In the rows, 128 means zero.
Each row has a class, written after it.
[158 112 111 145 156 103 149  89 117  82 105 134 141 120 126 130 102  76
 166 146  99 159 138 151 109 137 140 175 114  84  83 181  94 112 115 131
 160 147 123 166 131 154 138 127  38 176 115 116 169 145 156 160] -> <74>
[136  40  97 146 153  74 116 177 128 151 149 143 124 139 126 136 136  74
 118 115 114 184 103 150 184 161 145 130 127 161 145  91 138 109  98 155
 174 152 152 158 145 164 142  80 123 175 131 102 195  97 122 213] -> <158>
[195  87 190 135 189 153 183 128 105  69  84 143 158  93 170 131 123 124
 142 152  89 157 118 157 135 139 106 185 148 172  79 108  61 138 130 102
 154  80 100 143 113 185 162 135  94 140 111 103 189 113 106  96] -> <76>
[138 102 106 135 141  60 158 130 113 127 125 146 127 135 126 138 115 123
 133 126 115 147 120 139 153 141 127 128 140 120 113 105 130 147 139 154
 179 154 135 156 133 133 125 126 140 141 128 121 160 104 121 125] -> <200>
[121 118  94 130 122  83 133 138 121 167 140 135 128 108 107 107 118 145
 119 110 120 129 124 116 138 142 109 106 154 142 150 115 148 123 108 147
 147 145 134 142 138 120 127 119 169 135 131 129 118 102 135 147] -> <21>
[101 191 126 101  73 168  96 135 142 123 160 115 112 148 104 120 156 123
 139  89 135 102 130 100  95 106 119 112 105 101 141 159 128 131 150 108
 100 122 133  92 114  98 113 123 155  84 146 145  94 169 147 107] -> <176>
[ 85 131 108 212 110  73 139 115 201 149 112 153 140 151 138 161 120 131
 140  97 107 146  99 112 170 143 150 137 130  97 140 132 127 174 134 160
 154 172 147 142 159 132 134 110  99 143 135 146 174 143  81 174] -> <155>
[138 157 131 119 121 119 146  87 115 102  89 140 131 122 134 118  94 128
 156 138 100 130 128 124 141 126 135 162 118  76 115 154 137 127 151 130
 154 165 115 136 133 133 121 140  64 133 121 130 149 136 112 127] -> <158>
[119  87  99 147  82 165  67 164 153 139 188 127 114 155 114 136 194  66
 120  48 144 162 115 106 112 112 158 137 100 133 150 123 135 138 101 143
  78 116 147 157 117 185 133  75 163 138 145 138 124 164 177 208] -> <74>
[119  98 101 109 102  80 116 162 108 140 153 110 123 151 105 116 135  95
 138  96 153 163 114 120 116 128 130 133  99 124 144 125 141 119 120 174
 152 180 148 149 115 127 119 105 151 143 151 103 138 129 167 189] -> <176>
[ 95 109 119 207  95  72 142 149 154 163 137 141 151 133 146 141 169 101
 134  61 136 177  54  82 187 145 163 173 127 156 141  80 131 203 170 159
 149 188 157 184 144 189 116 104 178 116 138 165 152 112 109 160] -> <74>
[124 154 140 109 108 176 129 124  89 115 176 108 121 137 115 114 160 143
 126  97 167 114 144 103  91  98 125 128 123 121 142 136 138 136 150  92
  87 125 133 117 100 118 108 151 168 100 126 128  93 147 173  80] -> <117>
[116 144 179 184 136 149 174 142 161 138 142 152 120 114 156 143 160 170
 109 123 137  97 100 112 178 151 103 117 174 181 130  66  97 191 144  78
 128  90 132  83 127 131 139 140 176  84 115 163 137 101  81  74] -> <155>
[ 91 116 156 180 105 174  83 146 205 143 143 150 144 166 143 153 196  83
 113  61 114 165  90  98 163 120 147 132 120 157 129 120  84 158 159 113
  92  65 149 120 151 184 142  96 182 115 151 170 160 151  72 153] -> <121>
[104 136  99 121 120  72 119 170 147 207  92 138 110  84 119 119  93 205
  97 162 140  91 121 120 152 147  99  60 179 186 191  90 172 134 105 184
 170 150 127 130 134  89 139 130 190 110 121 147 108  66  89 124] -> <76>
[144  90 135  97 161 134 148 146  76 121 159 117 115 110 116 112 131 115
 122 150 159 141 151 149 124 143 106 128 136 150 134  93 125 120 124 134
 137 124 118 123 102 123 125 141 149 146 119 104 137 113 168 130] -> <6>
[165 167 148  87 132 190 155  99  89 116 123 133 116  79 117  92 114 179
 129 163 126  72 171 134  84 122  62  99 163 128 107 142 111 111 110  71
 105  73  94  91 118 105 138 164 133 116 115 131  75 118 149  66] -> <21>
[108  62  84 183 149  29 143 138 150 163 124 145 129 134 113 142  87 109
 123 138 118 164 102 142 174 158 141 134 142 135 160 114 136 119  99 196
 196 197 152 164 145 135 145 100 114 177 134 104 193  92 124 205] -> <155>
[122 124 112 134 101 154 107 145 138 132 135 140 122 142 131 129 149 110
 125 102 121 140 123 114 156 121 133 131 113 129 153 136 144 134 138 119
 121 139 138 135 138 140 123 110 142 120 129 140 127 133 125 147] -> <158>
[163 120 146 119 128 142 141 131  82 110 171 123 134 131 125 141 162 116
 137  79 168 161 113 131 108 125 126 159 104 130 116  98 137 158 136 131
 110 137 142 156  97 152 119 133 166 132 142 115 116 148 161 143] -> <217>
[ 97 182  90 128  86 117  89  81 158 149 111 135 129 150  94 131  95 117
 138 111 109 117 134 105 106 100 144 125 103  59 145 214 142 104 150 162
 124 168 136 149 139 102 118 127 113 137 146 144 111 161 128 153] -> <121>
[136 112 154 107 134 188 128 152 120 134 148 129 114 126 119 122 157 125
 108 129 165 126 138 131 122 121 103 105 126 174 136 123 114 122 134 102
  94  85 128 121 110 137 138 140 193 127 135 141  97 117 140 119] -> <121>
[166 112 110  81 117 176 109 144  56 121 178 109  96 110  81 101 133 101
 115 132 181 112 155 142  83 112 108 122 119 158 138 139 133  96  96 124
  88 122 114 143  71 131 133 138 161 141 125 108  83 133 225 147] -> <74>
[173 105 115 122 167  86 160 119  81 144 114 132 131  88 123 138  85 145
 125 192 136 132 135 166 137 149  85 128 153 148 122 120 140 100  93 156
 177 156 128 138 125 106 141 143 132 156 117  91 123  75 152 131] -> <217>
[162 138 156 118 133 177 152  71  96  75 126 133 147 118 129 110 129 123
 159 109  96 135 133 130  82 109 114 174 122  92  78 158  94 127 138  80
 114 102 101 135 126 174 129 138  83 141 129 107 126 152 149 114] -> <21>
[109  91 136 158 135 148 105 149 158 122 164 127 111 159 119 145 154  98
 122  96 131 142 122 136 124 128 141 123 125 135 140 109 116 125 108 127
 108 102 129 122 125 157 151 103 134 151 138 126 166 147 133 184] -> <155>
[107  72  96 155 141  85  88 203 173 190 133 144 123 122 132 144 137 131
  93 117 114 140 110 137 156 149 124  74 161 195 179  90 140 119  89 170
 156 116 145 142 146 138 159  81 185 140 134 129 157  88  93 175] -> <76>
[119 118  98 130 108 113  97 166 120 176 197 122 114 140 106 148 168 126
 103  74 159 142 105 113 130 133 128 104 125 157 171  89 171 138 118 155
 122 148 164 146 122 130 122 100 225 114 148 134 104 119 155 167] -> <217>
[142  65 126 134 149 125 139 136 118 127 146 136 142 120 124 120 137 108
 128 110 112 164 119 143 126 136 113 132 143 152 118 108 111 111  92 123
 136 107 122 145 140 181 147 104 135 169 138  97 148 107 139 170] -> <21>
[116 149 120 162 131 129 126 105 189 108  94 158 139 145 145 161 130 117
 144 136  62 129 141 139 139 127 122 117 144  82  91 167  93 142 141 106
 151  88 121 113 175 136 145 118  83 140 123 142 162 140  78 102] -> <200>
[110 147 146 167 152 144 135  97 167 109 118 138 148 134 146 151 134 126
 141 152  86 127 140 136 122 129 129 125 154  94 100 168  86 117 127  73
 138  91 128  89 167 128 142 131  59 144 113 121 166 135  91  89] -> <117>
[119 194 172 152  93 172 146 128 163 140  83 150 142  97 167 126 156 200
 129 102 117  92  97  82 144 121  97 124 161 157 144 109 107 210 179 103
 122 104 127 112 132 141 125 152 181  53 122 180  97 122  62  38] -> <76>
[165 147 148  76 148 163 168 101  82 107 101 130 118 106 114 128  88 145
 146 162 118 108 164 157  77 127 125 133 128 105 102 158 115  90 121 106
 140 121  98 120 115 120 138 165  81 137 104 109 109 137 149  92] -> <116>
[105 184 137 170  93 106 158  96 150 156 124 148 153  99 133 118 136 173
 127  83  97 114  78  77 166 132 122 153 158 134 133 103 129 194 181 120
 143 147 134 130 145 139 107 141 183  75 130 168 116 117  87  77] -> <21>
[131 187 122  96  69 207  99 108 109 106 145 128 111 146 110 108 145 126
 141  84 126 109 144  94 107  87 129 141  92  89 150 180 153 135 165  99
  82 140 124 131 109 122 105 132 133  92 130 148  82 176 161 117] -> <158>
[123  99 137 151 127  44 178 119  64 124 163 119 153 140 126 130 136 116
 135  63 177 201  78 104 130 131 174 191  98 123 130  68 159 171 163 177
 159 222 166 200 103 164  98 147 152 145 145  98 158 136 151 160] -> <117>
[118 120 142 136 137 154 135 105 123 107 135 135 138 126 133 129 136 106
 143 134 124 151 134 131 123 127 127 156 126 108 120 130 107 141 145 122
 137 127 118 121 131 149 122 133 106 141 126 111 144 138 134 123] -> <6>
[ 95 126  81 143  72  93 103 177 118 188 185 122 110 124  98 115 168 126
 101  60 186 132  90  80 151 127 146 118 123 182 191  87 178 177 145 170
 121 184 162 169 103 132 100 119 249  92 139 167  86 108 169 151] -> <74>
[109 180 146 136 118 193 129 106 149 119 125 129 133 122 136 134 145 162
 126 147 125  93 156 115 112 109 105 106 151 110 129 167 110 130 139  64
  97  85 122  76 143 103 127 153 118 102 112 141 101 134 115  54] -> <117>
[183  79 159 107 163 133 156 163  74  93 132 127 131 108 145 109 145 124
 129 103 142 152 116 137 113 134 119 158 128 176 122  84 106 145 129 135
 136 114 123 163  83 167 138 129 164 126 126 114 154 123 146 117] -> <76>
[150 152 173 103 139 198 158 105 111  95 113 135 128 125 129 139 130 125
 149 119 106 124 145 139  89 124 140 148 121 112  93 150  94 119 143  81
 116  92 103 115 119 150 139 155  95 118 113 129 124 161 124  91] -> <116>
[174 131 164  90 153 117 188 129  44 135 139 119 113  74 126 115 120 182
 117 161 187 111 123 138 127 146  85 130 157 174 124  55 154 149 129 133
 147 146 124 126  88 115 120 173 200 104 123 119  88  73 156  84] -> <217>
[141 109 148 120 113 155 119 132  90  85 185 109 124 148 114 114 187  68
 143  43 161 169  99 106  98 114 173 185  89 132 110 101 117 158 150 124
  92 129 134 174  82 196 117 116 159 128 142 141 142 171 181 166] -> <74>
[113 163 110 129  96 127 131 119 136 160 132 140 132 108 112 119 121 173
 122 110 128 104 132 111 123 127 101  95 148 125 137 124 147 140 117 123
 116 122 116 119 141 112 125 139 153 121 133 140  88 122 116 115] -> <21>
[ 91 146 120 154  83 206  66 163 193 163 136 153 115 146 137 142 179 123
 109 101 112 119 132 103 168 116 112  84 134 153 171 137 134 137 123  89
  89  72 134  90 159 131 137 101 162 102 129 164 108 134  83 135] -> <158>
[ 77  95 109 142 120 159  79 170 156 153 185 128 121 150 118 138 176  90
 105  91 140 159 130 118 141 125 140 110 121 155 177 108 140 132 126 137
 110 109 141 121 137 144 125  96 189 133 136 130 134 137 141 163] -> <6>
[ 82 145 130 145  77 159  86 181 192 157 150 129 127 158 128 146 187 112
 122  80 144 136 116 107 139 126 117  90 120 144 146 118 113 149 121 118
  95  85 141  88 145 120 132 101 174 107 150 148 125 150  96 146] -> <176>
[ 66 173 157 206 100 161 122 130 226 156 124 151 122 141 150 155 164 160
 119 101 107  99 102  95 169 135 126 102 159 135 145 106 109 185 145  97
 109  84 132  75 159 133 141 121 153  87 130 187 141 134  53 108] -> <155>
[161  92 123 121 162 103 160 115  84 130 131 135 135  92 112 110  98 133
 124 156 109 135 131 155 128 141 100 135 156 154 111 115 120  98  93 126
 157 125 104 140 127 137 143 131 124 165 121  92 138  92 148 135] -> <21>
[130 162 109 101 131  80 178 107  76 163 105 123 117  69 114 106  70 216
 115 214 168  69 164 129 130 134  83  84 178 134 151 129 164 118 119 131
 164 179 122 101 123  45 113 186 143 114 104 116  78  58 147  46] -> <117>
[109 101 126 149 144 168  81 151 195 152 140 144 122 150 122 154 150  89
 109 133 110 138 137 149 128 132 121  79 137 144 127 157  93  92  97 103
 107  54 135 103 159 140 164  95 131 163 138 136 149 131  96 171] -> <121>
[105 102 136 143 162  72 162 137 131 154 121 134 131  97 136 129 114 135
 119 166 135 149 115 140 179 166 124 131 165 157 140  67 131 150 136 160
 185 150 126 118 140 127 127 140 145 138 116 124 170  81 101 128] -> <6>
[172 123 144 112 148 169 136  83 105  53 118 141 134 138 134 127 112  79
 167 134  80 154 146 153 107 115 139 181  96  68  84 182 101  99 130  91
 136 125 112 138 126 160 135 122  18 163 121  96 168 166 144 148] -> <158>
[115  97 134 125 122 147 116 178 131 159 159 133 118 147 115 145 167 102
 113  64 136 157 113 125 123 135 161 118 122 163 150  93 130 127 125 130
 119 113 140 139 125 163 135 113 179 122 132 133 133 140 126 159] -> <116>
[102 143 138 198  84 114 133 154 177 174 114 166 145 125 162 130 168 143
 114  85 115 143  64  81 231 148 132 137 153 169 158  70 131 203 174 124
 148 141 157 116 156 145 111 117 188  67 128 179 148  98  48 106] -> <158>
[ 82 143 113 170  96 104  91 124 207 123 114 139 156 168 131 152 139  73
 155  93  68 169 103 111 150 123 149 154 108  88 124 176  95 128 142 145
 153 137 147 123 169 141 136  85  90 134 147 133 185 167  91 168] -> <176>
[173 124 127  63 114 158 124 148  61 107 143 111 112 113 108 104 122 151
 126 100 175 115 147 135  63 105 115 127 106 132 144 120 150 123 119 152
  99 138 107 164  69 130 131 145 159 129 135 105  94 150 185 128] -> <76>
[182  71 118 121 206  70 162  91  72  77 138 124 143 123 116 149  86  78
 160 155  97 187 135 180 105 146 145 187 114  92  78 144 118  80 100 150
 190 170 131 179 122 163 146 109  54 202 126  63 189 125 175 191] -> <217>
[113 158 121 147 113 131 102 116 169 112  95 142 145 139 144 134 132 125
 148  84  83 138 119 105 108 115 143 149 117  96 135 173 111 146 151 144
 133 129 132 155 139 152 136 106 109 117 136 150 153 167  96 132] -> <76>
[ 95 108 117 148 106 109 104 177 180 150 139 131 136 158 127 147 157  95
 132 100 134 161 116 129 146 138 123 109 116 137 137 123 114 131 104 144
 131 119 143 114 148 125 139  95 137 144 148 123 155 139 104 176] -> <176>
[173 130 125 118 161  77 181 100  71 125 130 130 133  93 126 137  93 148
 140 161 134 136 119 148 122 145 108 151 139 121 110 115 145 125 125 142
 180 180 135 150 117 116 122 146 125 139 122 100 122  93 157 117] -> <217>
[ 73 135 117 183 110 108  75 146 231 152  98 152 148 146 152 154 146 118
 128  75  69 152  91 103 149 127 163 127 137 123 158 138 118 156 138 160
 143 116 141 142 172 168 146  78 132 121 142 162 181 146  49 156] -> <76>
[ 92 144 114 170 129 116 107 104 175 123 140 135 148 158 130 152 136 105
 142 109  87 149 131 120 121 120 156 133 133  76 123 175 107 120 132 108
 139 128 147 118 166 138 132 109  69 147 126 125 172 156 107 130] -> <117>
[138 146 129 148 112 153 106  80 124  81 158 122 155 168 126 152 156  75
 164  50  99 182 103 108  91  99 163 205  80  64 102 170 119 142 163 132
 115 149 146 169 121 177 116 103 114 134 153 118 148 197 155 166] -> <217>
[146  48 125 134 174 113 121 186 128 135 126 135 132 115 144 137 134 112
 108 130 120 162 121 157 136 141 118 123 140 197 147  97 119 113  93 149
 155 105 127 155 122 162 156 101 159 155 127 103 163  94 122 161] -> <76>
[ 86 204 136 157  86 127 133 102 149 143 154 130 136 135 126 126 154 163
 133  82 128 109 107  76 128 117 143 128 141  92 143 135 133 175 179 103
 119 148 154 105 135 110  98 144 149  75 130 163 116 149 108  63] -> <117>
[ 75 101  95 184 118 114  71 161 184 178 159 131 138 158 120 150 164  98
 104  98 120 154 119 116 151 130 142  95 146 141 164 131 124 109 101 137
 122 108 158 112 161 131 143  86 154 147 138 126 165 130 102 162] -> <117>
[158 101 138 111 136 208 116 163 106 140 145 128 102  94 119 120 156 120
 105 173 172 101 160 159 110 132  71  78 157 192 128 119 103 107  67  80
  89  51 105  97 111 134 159 137 157 142 111 122  82  94 159 117] -> <74>
[124  70 104 125 142  83 109 175 146 131 139 121 129 153 119 137 139  66
 137 123 120 176 130 150 135 145 122 119 116 137 127 134 104  92  93 153
 159 127 147 130 141 131 147  88 116 169 141 102 183 128 137 199] -> <176>
[127 107 140 160 178 152 132 111 180 114  93 143 116 122 137 155  91 125
 130 208  88 110 167 177 127 143  97  99 161 115 106 163  86  80  66  99
 143  71  96  81 158 124 183 118  39 186 108 109 174 116  99 154] -> <155>
[104 132 100 132 108  94 131 137 143 172  99 142 131 133 110 147 106 139
 135 105 129 139 128 128 128 138 153 116 123 112 151 134 147 125 123 171
 152 165 130 149 144 119 129 135 124 141 126 134 127 138 104 154] -> <116>
[120 138 112  88 128 114 133 128 111 159  95 126 111 113  98 128  84 147
 130 150 125 113 155 144 104 135 141 104 134 114 145 142 151  85 110 158
 151 150 110 131 131 105 135 149 117 142 116 126 113 122 132 136] -> <116>
[166 166 131  66 120 204 112  82  71  76 137 109 101 113  93 104 106 108
 149 162 142  92 185 151  36  95 115 137 105  80  96 198 120  78 102  99
  86 105  87 127  89 121 135 154  71 150 117 116  87 164 210 124] -> <74>
[192 130 174  32 146 183 178 116   4  80 123 110 106 107  97  93 108 142
 147 125 177 112 167 154  51 116 125 160 104 127 102 121 130 102 135 115
 107 128  83 148  58 131 124 187 124 123 116 101  94 151 197 100] -> <116>
[136 136 140 100 142 168 136 136 139 112  97 124 122 109 131 134 108 132
 133 209 117 103 170 162 112 127  69  96 144 139 111 170  93  84  89  90
 139  81 100  69 144  87 152 138  94 144 114 104 116 107 128  98] -> <176>
[ 97 153 133 167 113  61 165 105 149 159 119 147 149 105 136 121 126 164
 133  87  98 138  75  89 173 148 135 149 158 138 132  80 141 183 159 145
 169 162 135 143 154 151 111 130 166 102 132 160 141 100  79 113] -> <21>
[ 95 182 130 184  89 111 159 103 169 144 117 149 128 133 132 142 122 175
 137 100 136 105 108  96 149 132 128 130 134 100 139 127 136 194 156 133
 132 164 134 123 133 108 120 146 129 101 129 162 124 142  93 114] -> <155>
[ 93 159  85 132  90 132  95 128 167 153 134 144 115 150 111 152 127 140
 119 121 102 102 145 123 129 104 120  85 134 101 149 159 152 132 137 132
 128 125 126 125 153 109 126 116 156 115 130 143 100 127 118 114] -> <200>
[105 109 105 145 106  93 112 135 120 129 179 113 143 172 110 133 159  96
 135  48 154 178 113 105 114 116 176 149 100  90 139 125 143 139 141 152
 114 168 155 162 118 147 111 112 135 147 148 114 162 167 151 167] -> <117>
[118 181 139 141 103 144 161  85 127 127 131 140 142 106 131 116 134 171
 138  97 106 108 107  92 128 117 113 146 140 126 120 130 131 168 163  94
 122 128 118 124 133 135 107 147 158  88 128 151  96 126 116  75] -> <21>
[138 105 119 122 138 143 112 126 130  93 157 138 123 163 116 151 142  86
 135 109  92 147 137 154 104 114 139 125 117  99  99 141 112 112 124 112
 129  96 118 139 135 161 145 102 108 160 132 105 157 149 141 144] -> <200>
[165  83 150 126 171  99 206 145  68 120 136 126 109  93 129 120 106 160
 117 168 175 118 124 151 147 152  93 138 150 185 131  70 129 144 118 130
 161 160 122 136  93 123 137 161 157 139 112 106 130  74 164 115] -> <155>
[ 56 167  59 125  65  83  92 164 160 239 118 135 102 132  87 137 112 172
 101  94 147  98 128  90 142 130 147  62 139 141 218 134 201 126 127 192
 141 190 149 137 147  74 109 127 214  90 131 169  72 115 110 149] -> <116>
[143 151 145 135 121 159 121  91 144  67 101 137 156 148 146 140 124 111
 166  80  89 150 125 125  77 101 155 185  89  65  96 183  98 145 152 130
 116 127 111 168 121 169 133 119  61 140 138 123 162 197 116 137] -> <76>
[147  93 117 102 146  76 163 126  77 125 129 127 128 136 104 129 100 103
 149 100 123 171 120 143 106 141 173 168 103 113 120 126 139 108 137 169
 173 193 132 183 113 157 125 133 107 155 127 103 158 138 163 170] -> <116>
[111  94  85 182 146  34 139 141 158 176 123 141 148 123 137 168 122 122
 122 128 111 174  90 129 184 156 134 134 145 148 154 108 154 143 120 181
 197 190 168 164 169 132 125 101 164 147 134 124 155  80 105 175] -> <217>
[ 60 140  75 191 108  48 107 116 187 171 126 135 153 155 125 152 127 123
 132  96  99 158 108  95 159 127 167 128 134  90 164 161 150 138 144 161
 166 190 169 148 176 116 113 104 117 136 132 139 165 129  96 151] -> <117>
[112 143 147 119  96 196  91 204 166 187 137 140 102  87 141 114 178 187
  78 111 165  80 107 107 121 133  77  59 175 218 187  79 127 168 125 111
  95  55 129  80 122 132 148 130 249  63 137 168  83  91  93  74] -> <76>
[108 193 178 129 116 199 149  96 125 101 156 136 131 118 138 123 160 141
 138 107 127 108 127 103 123 121 123 154 131 107 117 116 107 180 189  74
 102 101 115  90 115 130 105 153 142  76 124 152 112 157 121  52] -> <6>
[129 125 116 121 142 155 123 136 140 162 144 138 117  96 111 122 123 157
 106 159 109  96 152 148 116 138  80  66 175 160 130 129 126  91  76  88
 120  68 106  89 148 116 153 123 145 142 120 119 104  92 125 123] -> <21>
[135 101  85 130 132  77 120 163 103 197 150 130 114 100 101 139 115 148
  98 151 162 129 120 139 154 150  94  88 158 180 176  88 174 113  89 179
 160 163 151 139 126  95 132 120 211 135 134 111 102  69 148 158] -> <217>
[145 201 115  90  82 147 139 109  70 133 143 122  99  89  97  90 124 164
 132 125 178  69 144  98  95 116 104 118 131 119 143 142 148 156 148 121
 106 156 125 131  82  86 102 173 168  82 118 164  49 131 184  70] -> <74>
[125 168 123 161 144 143 118  78 181 117 105 147 145 125 141 172 117 126
 146 154  66 123 136 144 120 131 120 129 141  76 103 186 111 118 119 104
 151 110 132 106 175 123 144 114  73 138 121 129 139 138  95 119] -> <217>
[ 91  57  69 157 126  84  79 171 166 184 171 138 131 144 105 136 141  98
 101  90 104 169 108 129 146 139 138  98 141 165 170 114 154 102  79 161
 144 127 143 151 167 154 141  70 185 169 144 114 148 100 130 214] -> <21>
[106 153  91 108  98 107 101 139 150 133 119 122 120 141 106 124 116 109
 144 132 119 124 151 124 107 125 115 104 113  87 142 184 123  97 111 150
 141 143 137 111 140  83 130 112 108 138 140 127 129 150 139 152] -> <176>
[111 165  53  94  95 126  76 144 131 187 127 140  85 113  81 110  86 162
 109 178 129  64 172 135 137 128  95  37 147 119 189 176 181  72  86 135
 135 149 130  97 143  44 128 121 126 128 118 131  79 101 142 139] -> <158>
[143  82 113 101 148  67 158 155  40 142 179 104 119 113 104 105 123 137
 112 125 192 148 125 131 122 130 132 136 131 158 157  84 159 122 125 152
 154 190 148 155  92 116 105 149 176 143 123  93 125  90 194 119] -> <117>
[146 166 100 107  91 120 125  67  93  87 106 134 132 154 113 117  90 107
 178 101 112 141 136 120 102 100 156 181  75  25 116 194 157 119 159 145
 137 208 122 175 121 125 102 137  36 149 136 111 136 188 157 157] -> <158>
[105 109  93  88 120  48 134 201 120 202 135 112  95 107  91 113 108 157
 100 164 177 117 131 138 149 158  93  55 158 185 181  81 171 104  81 182
 170 162 137 112 126  66 134 124 190 138 133 116 117  68 138 174] -> <176>
[111 147  93 105 104 147  93 162 138 188 138 127  87  88  93 117 122 159
  95 175 169  68 161 136 119 134  87  45 169 166 172 124 152 107  73 133
 113 104 115  95 125  84 142 140 171 126 115 151  66  87 146 121] -> <74>
